[ 23  53 -31   7   9 -50  14 -16 -16  23 -11 -22  11  -4 -14 -37  16  29
  57   8   9 -19  19  25  33  -5  28 -16 -10   1  19  18  26 -24 -28 -31
 -18 -12 -34   4  72] -> 1
[-25  13 -29 -23   2 -24 -21 -19  29  10 -47 -16   0 -13  -9 -18  31  -4
  18  15   3   2 -28  45   2  -2 -11  21   4   5 -10   3 -30  19  -3  16
 -31 -23 -35   5   9] -> 1
[-22  -4  -3  -7 -24  26 -53  -2  20   7   2   7 -28  18  17  16 -45  23
 -31  -3 -19  22  -1 -25  12  -9  16  11  11  -9 -18 -32 -34 -16   1  24
 -12 -15   2   5 -10] -> 0
[ 13 -40   2  29  -2  -3   6   6 -20   2  15   2  14   8   3   4  -8 -13
  -6  12   8 -18 -35 -18 -29   3   2   0 -19   4 -10  12   1 -10   0  -1
  11 -11  -5 -14 -22] -> 5
[  1  20 -20  -6  18 -18  11  16 -10  29 -18 -24  15   9   1   1  22  -5
   1  -1  -9  -4 -40  24 -17   5  -1 -10   8   0  -8  15   1 -17  -6  -1
  26 -18 -33 -19  26] -> 12
[-26 -31   7  -6  16 -10  36   0   4  -7 -57   0  40   1   0  -4  57 -31
 -12   8   8 -17 -46  34 -78  22 -56  11 -20   5 -21  36 -31   8   8   9
  25  -7  -6 -30 -44] -> 6
[  5  16  21 -11 -27  35 -40  -5   9  -5  32  14 -31 -14   7  -6 -38  33
 -12 -10  10  20  64   2  70 -37   6   4  24 -31   2  -5  -7 -32 -15   5
 -67  -5  20   1  -4] -> 4
[ 17 -58  39  35 -29  26  54  10 -17 -31  -6  39  32 -13   4   4  -6  -5
  -5  -6  18 -17   6 -12 -44  13 -23  -1 -19 -10  10   6  18  -5   8 -32
  23   8  34 -18 -39] -> 10
[ 26 -33   3  16  21 -26 -14  -7   1 -31  44  -9 -11  -5 -32  -4  27 -48
   7   7  18 -29 -19  -9  41 -30  10   8  17  27  -2   7  14  17  20  -7
  23  -8  10  18  31] -> 7
[-11  21 -19 -21  -1 -11   5   8 -21  41 -21 -33   5  -1  23 -16 -32  35
  31   6 -11   0 -33   3 -21  -5  -6 -10 -20  -7   2  11  19 -21 -38 -13
  12 -25 -37 -20   7] -> 10
[  4  11 -20 -13  13 -39 -27  -4  -4   8  17 -29 -17  -7  -1  -7  -5 -17
  43   2 -14   1 -26 -16  21 -29  -1  15   9  17  -9   6  -2  19  -3   2
   8 -15 -11  15  32] -> 10
[ 43 -65  -8  26  -7 -23  35   3 -16 -22  11  29  28  -9  35 -17  -5 -21
  37 -12  12 -38 -33 -35 -26 -27 -30 -10  -7  -9  32  -3  32  35   6 -27
   1  -4  11 -16 -41] -> 4
[ 53 -93  27  70 -14  16  11  -1 -22 -43  27  42  18  -3   3  -3  -5 -28
 -11  -4  21 -38 -13 -54 -14 -24  -5 -16   9 -13  16  -9  45   1  13 -40
   6   0  41 -34 -27] -> 1
[ -8  29 -10 -31  13 -17  -5  -7   7  -8 -55 -15   0   5 -11 -28  38   9
   5 -14   0  -8  10  68  -3 -15 -20   9   6  10 -20  34 -11  -9  -4  11
 -20   6 -24 -15  22] -> 2
[  6 -44  35   6 -15  46 -13   0   5 -28  23  22 -22  -5 -20  21 -24   6
 -41   0  25   8  12  -2  33  -6  -1  10   7 -13  -8  -3 -10 -41   7   0
  -2  18  32 -16 -10] -> 8
[-37   7  13 -47  14  -2   7   2  16 -10 -69 -12  13 -12 -24 -31  56  -5
 -18  17  31 -13  -5 104 -18   4 -35  18 -10   3 -29  47 -21  10  -9   9
 -13 -14 -27 -27 -14] -> 7
[ 37  14  -5  28   9 -16  79   3 -18 -18  -2  20  40 -10 -16  -5  37  -9
  35  -7   9 -31   1   7 -30  18 -11 -25  -8  19  32  12  36   1  11 -43
  58  26  13  -5  25] -> 10
[  6 -21   8  14   0   7   0  13 -21 -11   0  15  21  13  17  21  15  10
  -8 -23 -22 -12   3 -27 -38  -8 -36   5   8   5 -22   3  -8  -2  -1  17
  40  23   5 -14 -18] -> 9
[ 21  16 -11   1  17 -38   1   7 -21  -3  11 -25   6  -5 -12 -11  10 -10
  42  -2  -2 -17  -6 -10   2 -20 -11  -1  -1  19  -2  19  18  11  -5 -20
  24  -2   1   5  45] -> 10
[-13 -81   2   3 -16   0  31   0   3  12   1  14   8 -14  -6  23 -26 -12
   8   6   3   8 -46 -31   4  19   6  31 -16  -4   1 -23 -26  14   7   3
  19 -17  -1  30 -14] -> 8
[  5  12  -9 -18  -7  -2 -44 -17 -12  34  24 -40 -35  11  18 -16 -70  27
  15  -1  -7  11 -10 -24  61 -45  34  -8   8 -21  11  -9  23 -41 -32  -5
 -30 -37 -34  -8  16] -> 2
[ 11 -25  12  14 -25  12   2   5   6   5  58   3 -15   0   8  17 -49  -9
  -1   5  -4  17   2 -44  42  -9  34  14   6  -5  14 -19  -1 -22   6   4
 -10  -6  11  17   4] -> 12
[ -7   6   8  -4 -19  13  11  15 -27  20   7  -7  20  -2  -5  -3 -43  34
   4   8   5   8  17 -16  14   6  22   3 -23 -13  -4  13  -3 -44 -26 -13
 -12 -14   3   5  19] -> 5
[ 24  12 -19  -1   3 -32  -6 -15   5   1  27 -12 -13   3  29 -13 -12 -12
  50  -3   6 -12  -3 -33  26 -53 -13 -12   2  -8  37   9  30  10  -8 -14
  -7 -14   5  -8  -2] -> 6
[  0 -48  -8   3  14 -27   0   7 -36  13 -36 -15  19  27  21  -7   4 -12
  -2  -4 -22 -23 -61 -11 -67  -3 -26   7 -10   6 -26  19   0  -1  -8  12
  25 -19 -33 -30 -27] -> 2
[  5   7 -11  19  11 -22  27 -22   3   7   0  -2   3  -6  -7 -16  17   0
  20   1  12 -10  -5  18  27   2  14 -14   0   1  17   9   6 -31  -7 -15
  -7  -7  -6   0  30] -> 6
[ -9  16  -6  -2 -11   0   3   6  12  23  12 -16  -4   6  -7  11  -7  11
  -5  -2 -10  20  -5  11  19  18  28   9   4   8  -6  -4 -23 -38   1  18
   8  -3 -21  19  34] -> 12
[ 15  -1  -3   0   3  -1  19   2  -8   6  -1   6  -1  -4 -16  -3  12  18
  14  -7  18  -7  21  37  25 -10  -2  -1   3  -6  -1  17  10 -13 -10 -10
   1   8   0  -7  22] -> 8
[ -6 -46  22  22 -54  67 -24   9 -13  23  26  34 -30   8  26  22 -78  50
 -40  -9 -12  36  15 -47  27  15  35  10   8 -33   9 -52 -12 -60 -18  13
 -27 -21  18   5 -28] -> 11
[ -3   2 -20 -21   8 -24   1 -18  31  -2   6 -18  -8  -5  13  -3  10 -26
  30   8   9  -2 -25 -13   8 -30 -22   6  -4   5  24   6  -4  22   5   8
   2  -8  -4   2 -19] -> 6
[ 10 -37  -3  18   6 -12  51   4   0 -34 -19  27  46   3  -7   6  61 -25
  -8  -8   1 -28 -30   7 -63  38 -32   4 -11  33  -9   7 -26   9  28  10
  42  36  10   5 -13] -> 4
[ 29 -35   6   8  -8  18  14   7 -13 -12   4   9  10   4   9  -8   2  -4
  -4  -2  23 -16  -4  -1 -17 -12 -20 -10  -2  -7  12  -3  27   4  -7 -19
   3  -8  16 -24 -26] -> 11
[ 40 -44  -6  27  -3 -39  36  24 -23  -7  -1  12  30   9  30  -5  15 -30
  33 -14  -1 -33 -15 -19 -43 -22 -28   0  -9  -1  11  23  34  37   9 -18
  23 -11   1 -17 -15] -> 12
[ 18  16 -23  -6   7 -39  39  -4  -2  -8   8   2  21  -5  -1 -16  17 -15
  52  15  12 -18   2   8   0  -3   4   9 -24  24  14  27   5  22   3  -3
  -3  17  -1  10  15] -> 5
[ 36 -45  -1  16   9 -21 -19   6 -19 -17  -2   9  -4  16  21 -14  24 -34
  10  -5   9 -28 -24  -1 -29 -35 -40   6  14   3 -11  11  16  46   8  -4
  -9 -17  11 -34 -32] -> 11
[-21  55  -5 -32  -7  -3 -41   6   5  22  -7 -27 -17  14   4   0 -12  20
  -4  17  -4  16   7  20   5 -11  -1  18 -12   1 -28  25 -38 -17 -15  33
 -29 -10 -18  -7   1] -> 5
[-22  24   1 -37 -23  13  40  14  16  -6 -42   1  27  -9  10   3   9  14
  17   0   1   6  -2  13 -51  15 -41  12 -27   7  10  12 -14  12  -2   5
  29  13   4   0 -24] -> 10
[ 11  53  10 -33   0  -7  -3 -19  14   4  14 -20 -26 -15 -27 -30   1  12
  21  19  39  12  58  51  73 -16  18  10   0  -6   6  16  -2  -4 -19 -10
 -63 -12  -2   5  21] -> 11
[ 35 -32 -19  34   7 -29  27  19 -38   9 -10  -1  22   4  35  -5 -10  10
  36 -15  -4 -33 -36 -34 -47 -21 -16 -30 -14   0  19   3  63   3 -13 -39
  37 -17  -9 -28   7] -> 10
[ 11 -18  16  22 -15  19   9  10   6  -4  14   4  -2  -4 -12   6  -8   8
 -23 -10   9   4   9  11  24   7  18  -3   9  -3   0  -2  -1 -43   4  -3
  -1  -2   6   0  25] -> 12
[ 24 -27 -19  17  18 -30  32 -11 -11  -3  12  -5  18  12 -11  -5  27 -28
  23  -7  -7 -24 -22  -4  -7  -6  10   1   8  28   1   4  12  15  14   0
  28   6 -15  13  17] -> 2
[ 20  -9 -27  -5  16 -36  10  -6  17 -25   6   3  -2   0  -3 -14  41 -40
  26   6  12 -26 -28  11  -6 -14 -28  19  -8  27  -8  14 -10  54  25  10
  -9  -1   2  11 -14] -> 3
[-30 -24  38   3 -28  56 -44   1  -3  17   2  -8 -31  -8  -1  11 -52  24
 -56  11   0  27 -13   1   9   2  10   7   3 -25 -31  -7 -21 -58 -19   8
 -15 -24  -1 -24 -26] -> 10
[ -5 -82   3  28 -23  29 -36 -12  10  16  32  18 -46  -3   6  26 -57   3
 -28  -2   0  15 -51 -29  50 -10  38  10  15 -20  -5 -46 -18 -29   7  13
 -12 -20  -3   7 -11] -> 8
[ -5  33   8 -13 -24  30   8  15  -9  10  -2   9  10  -3  -1  -5 -23  43
   0   1  11  11  55  19  17  -4   7  -1  -9 -16   0  22   2 -38 -24  -2
 -26   3  10  -7   8] -> 5
[ 19 -20   4  26  -2  10  20 -19  14 -22   4  17  17 -17 -30  -2  28 -27
  -8  11  27 -21 -17   2  11   5   9 -11  10  -4  20 -12   4   2  21 -27
   5  -3   7  -5   0] -> 1
[  1 -27   5   0  12 -22 -56 -10  -1  -5  20 -19 -25   2  16   4 -14 -12
  -5  -4  -9  -8 -36 -20   9 -43 -19  14  16  -4 -31   2 -16   4  -5  28
  -9 -12 -20 -19 -32] -> 9
[ 58 -45 -26  45  30 -34  19   2 -32  -5  20  -8  23  27   8 -10   8 -17
  12  -3   5 -54 -48 -40 -42 -22   3 -37 -12  13  10   0  48   7   3 -42
  58 -10  -5 -28   5] -> 0
[  9   5   2  -9   5  20 -88   5  -6  -7  50 -27 -55   8 -13   3 -34   6
 -25  -2   2  11   1 -39  60 -34  11   9  20  -6 -29  -5  -8 -30  -6   9
 -28 -22  16   8  29] -> 3
[ -6 -37  13  -8 -19   2 -17   2  -8   4   3   9  -3 -24  11 -11 -43   9
   0  -3  10   6   4 -21  37 -22  -3  14   2 -32   1  -5  -6  -4 -14  -9
 -52 -34   3   6 -15] -> 4
[-28  56  -1 -32 -11  11 -45 -15   9  44  16 -45 -33   6  18  -2 -56  37
   4  14  -3  32  -2 -14  50 -22  17  -5   1 -26   5  -2 -15 -60 -38  12
 -32 -34 -20  -9   9] -> 6
[  3 -69  29  17 -34  23  13  12  27 -29   8  32   5 -11   9  19  -5 -39
 -25  -5  16   4  -8  -8  -9  -9 -17  25   6 -14   3  -6 -15  27  31   9
 -11 -10  24  -1 -52] -> 12
[ -7 -34  -9  11 -22   6  21  -4   4  13  28  17   6   0  18  19 -35  -4
   9  16  -9  12 -27 -44   0  15  31  18 -19   8   8 -18 -14  -5   5  15
  -1  -3   0  22 -19] -> 5
[ 45  12  -8  20  -8 -18  20  16 -22   9  42   2   3   7  11  -5 -13   9
  38 -17  -4  -9  38 -21  34 -28  17 -12  12  -4  25  10  40 -12  -8 -19
  10   2   8   3  43] -> 12
[ 14  -2 -10   3  14 -10  18 -21   9 -12   3  -5   2   2 -18  -2  22 -29
   3  -2   6 -14 -24   9  15  -7  12  -4  13  15   8  -4   1   3  20  -1
  11   2 -13   4  10] -> 2
[-10  32  -2 -10  -8  18 -59  12 -13  26  24 -17 -32  20  17   8 -26  32
 -11  -5 -22  12  19 -11  36 -30  17   2  24  -7 -17   0   7 -33 -20  22
  -3 -22 -10  -5  21] -> 7
[-12  30  14 -36   3  -4   2  -6  15 -16  10 -18   8 -19 -41  -6  18  -5
  -5  13  19   8  21  17  37  10  -1  21  -5  12 -14  15 -46 -10   4  10
 -14  13   8  30  26] -> 4
[ 36 -44 -29  34   3 -31  42   8 -51  38  13  14  18  13  27  -2 -24  22
  54 -13 -14 -23 -23 -28  -8  -8   8 -12  -9  -9  17  -2  42  -7 -25 -26
  29 -14 -18  -7  16] -> 8
[-28  54  41 -53 -22  50 -52   3  14 -23   1 -25 -25   3 -34  12 -23  27
 -46  -4   4  36  69   5  48 -11  -1  25  11  -8 -24  14 -41 -56  -5  25
 -25  15  24  12  28] -> 2
[ 16 114 -21 -54  33 -43 -22  24 -17 -12 -29 -32   1  24 -20 -34  37  29
  16  -4   0 -14  47  41   2 -28 -43   2  -4  17 -29  74   5 -29 -20  -3
   2  28  -2 -29  54] -> 3
[  1  28 -42 -12   0 -31  21  -6  -1  28 -21   8  13   8  32 -10 -15  12
  45   2 -19  -6 -18 -10  -9  -7   6  -2  -6  -8  21 -16   1  34  -5 -13
  -2 -27 -23   1  -2] -> 0
[ 12  24 -12 -13   7 -29  -9  -7 -14  15  -9 -16   1  10   8 -29 -18  15
  27  11   7 -15   9  12   6 -24   2  -2 -11 -13  -3  19   7   7 -20 -22
 -15 -26 -17 -19   4] -> 0
[ 29 -23 -19  23  19 -25 101  10 -41   7 -25  19  63   5 -11   3  38  -3
  35  -3   8 -40 -44  12 -58  43 -16 -18 -25   9  20  16  21  -5   2 -37
  77  17 -13 -16  12] -> 8
[ 14 -28  -4  11   2 -14 -17  -4  13 -23 -16   8 -18 -15   3 -15  19 -18
  17 -14   6 -17 -21  23  -2 -32 -28  -1  14   8  -3   8  13  23   9  -7
   1  -2   4 -14   2] -> 10
[ -6  33   6 -23 -16   8 -33  -2  -8  20  16 -17 -18   2  -4 -12 -65  40
   0   8   1  16  38 -24  58 -22  30   2  -1 -26  -1  -6  -7 -32 -27 -17
 -32 -33   3   7  26] -> 0
[-18  20 -14 -26 -14   6 -45   5  -5  43 -26 -11 -32  12  32  -7 -27  42
   0  -5 -19  26   0   9  16 -10   3  12  11 -14 -14 -14 -13 -16 -29  20
 -42 -34 -20 -11   8] -> 11
[-38  25  -1 -59 -11  24 -28   3  16   8 -40 -31  -7  13   8   1 -16  21
 -22   0  -9  20 -10  16 -13  -9 -16  18  -7  -5 -17   9 -29 -23 -12  31
 -10  -5 -23 -11 -15] -> 2
[ 28 -10  -4  25 -15 -13  38  -5   6 -42 -19  36  38  -5  -9  -5  49 -13
  24  -8  10 -29  21  -3 -27   4 -27  -2  -9  15  19   8   8  17  20 -17
  23  25  22   4   8] -> 1
[-53  56  -5 -55  -9  17 -57   2  36  19 -33 -24 -36   3  -6   3   4  34
 -23   6 -10  31   9  52  32  -5   5  27  14   4 -28   4 -44 -26  -9  47
 -22 -14 -29  10  24] -> 7
[ -5 -15  20   0  -1  -7  32  -6  -6 -14  -1   5  28  -7  -9   4  11  -2
   0   4   7 -12  -6  -3 -13   9 -22  13 -18   2 -11  13 -22  -2  -5   4
  21  15  -9  -5 -28] -> 9
[-28  48   8 -60   0  -3 -21   7  23 -19 -28 -15   8 -14 -19  -8  26   2
  -7   2   8  14  30  33  14  -9 -36  31   3   3 -25  26 -54  11   3  24
 -38   8   9  12   7] -> 4
[ -1 -24   2  34   0  15  -8 -19  -7  30  44  -5 -18   1   3   8 -30   4
 -10   4  -1  10 -17 -27  43  -6  39 -15  17 -16   7 -18   6 -52 -14  -5
  -8 -28  -4   0  10] -> 6
[ 21 -28 -12  14   9 -37  -5  -6  -2 -21 -14  20  -1  -5  28 -11  22  -7
  35 -28 -10 -27 -11  -3  -5 -45 -36   2  11   1  -3   5  11  36   1   2
  -2   7  -9 -15 -12] -> 9
[-17  27   5 -10 -31  31 -38   2   4  15 -14   0  -4   1   6   4 -21  39
 -14   2  -8  19  33  -3  14  -8   1   9  11 -23  -8  -7 -17 -31 -18  13
 -32 -18   0  -5   1] -> 1
[ 29  45 -23   0  27 -26  23  -2   0 -21 -12   5  22  14 -12 -12  46 -14
  13  -3   6 -32   4  21 -20  -9 -14 -18   6  17   7  16   8  21  19 -22
  31  17   7 -19  21] -> 0
[ 29 -15  11  13  17  -8  -2   7 -25 -31  10   9  11   5   0 -10  21  -9
  -9  -5   8 -25   1  -4 -17 -11 -26  -6   5   6 -12  21   4 -14   4  -7
  -5  21  17 -29  -1] -> 4
[  2  31   0   5 -23  14  35  -7   8   8  29   8   2 -10  -2  20 -25   9
  20   5  -7  15   4 -30  20  17  24  -2  -4   6  28 -26  -2 -15   7 -10
  27   7   7  26  15] -> 10
[  2 -32  -9   3   1 -11  -1   2 -15   6  -1   1  14   6   3  -6 -24  -3
   5   3  -7 -10 -23 -33  -5  -8   6   7  -5  -5  -8  -8  -6  11  -4 -17
  11 -29   1   4  -1] -> 0
[ 40 -90 -13  73  -6 -22  37 -16 -16 -11  16  28  29  -7  -4  -5  11 -28
  19   2   6 -39 -51 -35 -19  10  17 -17  -5   9  20 -22  28   1  10 -30
  34 -11  -4   5   2] -> 1
[-22  17  11 -29 -20  35 -18  21  -7  -1 -27   5  -1  12  16   0 -15  30
 -31   0  -3   9  10   4 -24   8 -37  16 -16 -14 -27  15 -25 -20 -13  18
 -19 -10  10 -20 -33] -> 3
[ 18 -14 -14  -7  28 -31 -13   7 -24  10  -2 -27   4   8 -15 -13  28 -22
  13   6   1 -15 -29   1  -7 -10 -12   9   6  19 -21  12   0  21  -6  -5
  12 -19  -7  -2  26] -> 11
[-40  61 -12 -35   1  -2   2 -15  28  16 -27 -20  -1   2  -6   4  25  18
   2   6  -7  22   8  30   8  20  -5  12  -6  10  -4  13 -46 -34  -4  27
  -3   5 -14  11  20] -> 6
[ 41 -19   6  12  -9   8   4  -4 -15   3  41  -3 -12   4   6 -15 -29   8
  11   4  28  -8  12 -16  34 -24  14 -19   0 -12  30 -10  44 -14 -21 -30
 -13 -15  10 -13   0] -> 11
[ 29  -5  -5  16 -18  -1  11 -32  20 -10  58  20 -25  -8  -1  10 -35 -22
  23  -5   0   5  12 -40  76 -28  46   1  24  -2  44 -36  13   5  25  -3
 -14   0   7  32   8] -> 2
[ 14 -15 -35  -4   9 -30  19  -4  19 -25 -20  20   1 -13   5 -27  39 -21
  35  -7  12 -25 -22  31   0 -11 -30  11   0  18   5   7   4  52  16   1
 -20  -2   1  11  -2] -> 3
[ -7  22 -21 -14   8 -17  -9 -10 -13  33   9 -22  -8  15   7 -13 -41  27
  16  20 -13   6 -12 -15  16   0  33   4 -10  -1  -5  -7  -9 -20 -23  -6
 -11 -21 -25  -2  19] -> 0
[ -7  14  11  -3   4  -8  28 -16   7  -5  -5  -2  13  -3  -9  -6  22 -12
   4  13  17  -3   7  16   0   5 -13   1 -13  -1   5  26 -14 -19  -1  -5
   0   1   4 -10 -10] -> 6
[ 16 -13   4  23 -39  14 -12   6  10   3  49  15 -21   5  19  24 -43   6
   2 -16 -16  19  20 -46  44 -13  34   5  13  -5  17 -30  -1 -25   9  12
   1  -2  16  27  16] -> 12
[  1   8   8 -22  -1  19 -19  -2  11 -11   7   2 -22   3  -7  -3   7  -6
 -13   9  11  11  18  18  18  -9  -6  17  11   7  -9   1 -15   2   1  15
 -28   7  14  -7  -4] -> 11
[ 59 -38   7  34  -8   4  45  31 -32 -27  23  20  39  16  24  15  12 -25
   7 -22  -8 -39   0 -56 -60 -16 -42 -27  -6   8  25   8  40  10  16 -22
  72  20  38 -26 -26] -> 12
